Here is a tiny trained network, its code and every weight. The questions are about switching its units off for an input and a target symbol, where a switched-off unit gives its printed mean instead of its output.

import numpy as np


def w(rows, s, z=0):
    codes = np.array(rows[::2]) - 128.0
    scale = np.full(codes.shape[1], s)
    scale[-1] = z or s
    return codes * scale


def softmax(a):
    e = np.exp(a - a.max(-1, keepdims=True))
    return e / e.sum(-1, keepdims=True)


def log_softmax(a):
    a = a - a.max(-1, keepdims=True)
    return a - np.log(np.exp(a).sum(-1, keepdims=True))


def net(x, mask):
    ids = ['ΓΘΦΩεζτ'.index(c) for c in x.split()]
    T = len(ids)
    res = E[ids] + P[:T]
    u = 0
    for l in range(3):
        r = res
        for j in range(2):
            rows = slice(2 * j, 2 * j + 2)
            q, k, v = (r @ M[l][rows].T for M in (Q, K, V))
            z = softmax(np.where(np.tri(T) > 0, q @ k.T / 2**0.5, -1e9)) @ v
            o = O[l][rows]
            res = res + np.where(mask[u + j], z, o[:, -1]) @ o[:, :-1]
        u += 2
    return log_softmax(res[-1] @ U[:, :-1].T + U[:, -1])


Q, K, V, O = {}, {}, {}, {}
E = w([
[134,99,175,192],'Γ',
[166,13,131,88],'Θ',
[174,202,157,92],'Φ',
[94,254,128,147],'Ω',
[50,151,99,137],'ε',
[152,158,42,109],'ζ',
[41,155,90,146],'τ',
],0.014)
P = w([
[110,221,95,111],'0',
[133,181,104,114],'1',
[143,162,111,125],'2',
[155,150,121,123],'3',
[172,148,120,129],'4',
[181,137,128,132],'5',
[200,117,129,125],'6',
[208,121,138,138],'7',
[220,116,146,135],'8',
[242,98,149,129],'9',
[251,83,161,132],'10',
[233,100,198,122],'11',
[232,85,234,99],'12',
[243,64,254,71],'13',
],0.0046)
Q[0] = w([
[85,167,122,154],'0.h0',
[254,128,93,184],'0.h0',
[86,164,76,197],'0.h1',
[87,189,66,165],'0.h1',
],0.036)
K[0] = w([
[85,135,167,74],'0.h0',
[253,96,196,118],'0.h0',
[187,225,98,150],'0.h1',
[146,181,148,173],'0.h1',
],0.034)
V[0] = w([
[210,147,2,199],'0.h0',
[60,145,186,109],'0.h0',
[146,129,136,149],'0.h1',
[104,136,112,125],'0.h1',
],0.0098)
O[0] = w([
[116,111,154,66,239],'0.h0',
[254,28,37,166,145],'0.h0',
[132,139,101,139,118],'0.h1',
[96,117,117,98,253],'0.h1',
],0.0067,0.00046)
Q[1] = w([
[101,118,155,140],'1.h0',
[120,139,146,129],'1.h0',
[68,2,159,177],'1.h1',
[114,209,128,71],'1.h1',
],0.054)
K[1] = w([
[67,131,153,147],'1.h0',
[137,153,143,131],'1.h0',
[44,154,33,126],'1.h1',
[137,128,253,90],'1.h1',
],0.034)
V[1] = w([
[88,131,120,203],'1.h0',
[2,213,105,116],'1.h0',
[112,63,165,198],'1.h1',
[123,28,131,29],'1.h1',
],0.009)
O[1] = w([
[151,105,113,84,125],'1.h0',
[195,2,76,137,254],'1.h0',
[66,213,125,183,30],'1.h1',
[22,154,203,98,43],'1.h1',
],0.009,0.0038)
Q[2] = w([
[236,219,99,114],'2.h0',
[219,107,122,86],'2.h0',
[249,164,124,192],'2.h1',
[109,70,130,165],'2.h1',
],0.013)
K[2] = w([
[188,112,244,177],'2.h0',
[176,223,156,66],'2.h0',
[131,186,107,247],'2.h1',
[86,217,13,67],'2.h1',
],0.013)
V[2] = w([
[137,106,198,254],'2.h0',
[194,183,186,71],'2.h0',
[220,196,184,92],'2.h1',
[150,158,159,31],'2.h1',
],0.022)
O[2] = w([
[13,113,10,59,2],'2.h0',
[94,208,83,242,237],'2.h0',
[209,99,75,4,158],'2.h1',
[222,125,226,58,67],'2.h1',
],0.012,0.0079)
U = w([
[96,126,97,179,184],'Γ',
[87,182,196,161,254],'Θ',
[179,234,108,220,79],'Φ',
[192,37,74,235,91],'Ω',
[107,88,145,235,107],'ε',
[168,106,153,228,56],'ζ',
[101,65,148,254,113],'τ',
],0.0049,0.0076)

Each question gives the input, a string of symbols that net reads in full, and the target symbol t.
The units are the heads (2 rows each of Q, K, V and O). Each row of codes is followed by its name. A weight is (code - 128) times the scale printed after its matrix; where a second scale follows, it is the last column's (O and U).
mask holds one flag per head, layer by layer. A switched-off head (its flag False) gives its mean, the last column of its rows in O, instead of its output. The means were averaged over made-up inputs and are rounded, as every weight is.
A unit's drop is (log p(t) with every unit on - log p(t) with that unit switched off) / (log p(t) with every unit on - log p(t) with every unit switched off).
The circuit of an input: a set's keep is (log p(t) with only the set's units on - log p(t) with every unit switched off) / (log p(t) with every unit on - log p(t) with every unit switched off). Starting from all 6 units, units are removed one at a time, each time the one whose removal leaves the highest keep (on an exact tie, the one counted first), for as long as the keep stays at least 0.8.
units of the circuit, in order: the units of the circuit, biggest drop first
unit that matters most: the unit with the biggest drop
heads that matter: for each layer, one digit per head in row order, 1 if its drop is at least 0.15 and else 0, layers parted by /
input Θ Γ ε, target Θ: heads that matter => 00 / 11 / 11
input Θ Γ τ, target Θ: units of the circuit, in order => 1.h1, 2.h1, 2.h0
input ζ Θ Γ, target ζ: units of the circuit, in order => 0.h0, 2.h0, 1.h1
input Ω Ω Ω Ω ε, target Ω: units of the circuit, in order => 1.h1, 1.h0
input Ω τ Ω τ, target Ω: unit that matters most => 1.h1
input τ ε Θ, target τ: heads that matter => 10 / 10 / 01
input τ Ω τ τ, target τ: units of the circuit, in order => 2.h1, 1.h0
input Φ Φ ζ ε, target Φ: units of the circuit, in order => 2.h0, 1.h1
input Φ ζ ζ, target Φ: heads that matter => 00 / 00 / 10
input Θ Ω Θ τ τ Ω ζ Φ ζ Θ τ τ Γ, target Θ: units of the circuit, in order => 0.h0, 1.h0, 2.h0
input Γ τ ε, target Γ: heads that matter => 11 / 01 / 10
input τ ζ ε, target τ: units of the circuit, in order => 2.h1, 1.h0, 0.h0
input ζ ε Φ τ ζ Θ Ω ε ζ Φ Ω Ω Φ Ω, target Φ: heads that matter => 00 / 00 / 10
input Γ τ Γ, target Γ: units of the circuit, in order => 2.h0, 1.h1
input τ Θ ε Θ, target τ: heads that matter => 10 / 00 / 01
input Θ Ω Φ Φ Ω Φ Θ Θ Ω, target Θ: units of the circuit, in order => 1.h1
input Γ Ω Γ Θ, target Γ: units of the circuit, in order => 1.h0, 2.h0, 1.h1, 0.h0
input τ Ω τ τ Θ τ Ω τ τ ε Γ Ω Ω, target Γ: heads that matter => 00 / 01 / 10
input τ τ ζ Φ ε Φ ε ζ Ω ζ Φ Φ ε τ, target Φ: heads that matter => 00 / 11 / 10
input ε τ Φ τ ε, target τ: heads that matter => 10 / 01 / 01
input Γ Ω τ Θ ζ Ω Ω ε Φ Ω Θ Θ ε ζ, target Θ: heads that matter => 00 / 01 / 00
input Θ Γ Γ Θ Ω Ω Ω Ω Θ Θ τ Θ Θ, target Θ: heads that matter => 00 / 11 / 01
input τ τ ζ ζ, target ζ: units of the circuit, in order => 2.h0, 0.h0, 1.h1, 2.h1
input Φ ε τ Ω τ Ω Φ Φ Θ Γ, target Φ: units of the circuit, in order => 2.h0
input ζ ε Φ Φ Ω Ω Γ ζ, target Γ: units of the circuit, in order => 1.h1, 2.h0, 1.h0
input ζ τ Θ, target ζ: heads that matter => 10 / 01 / 10
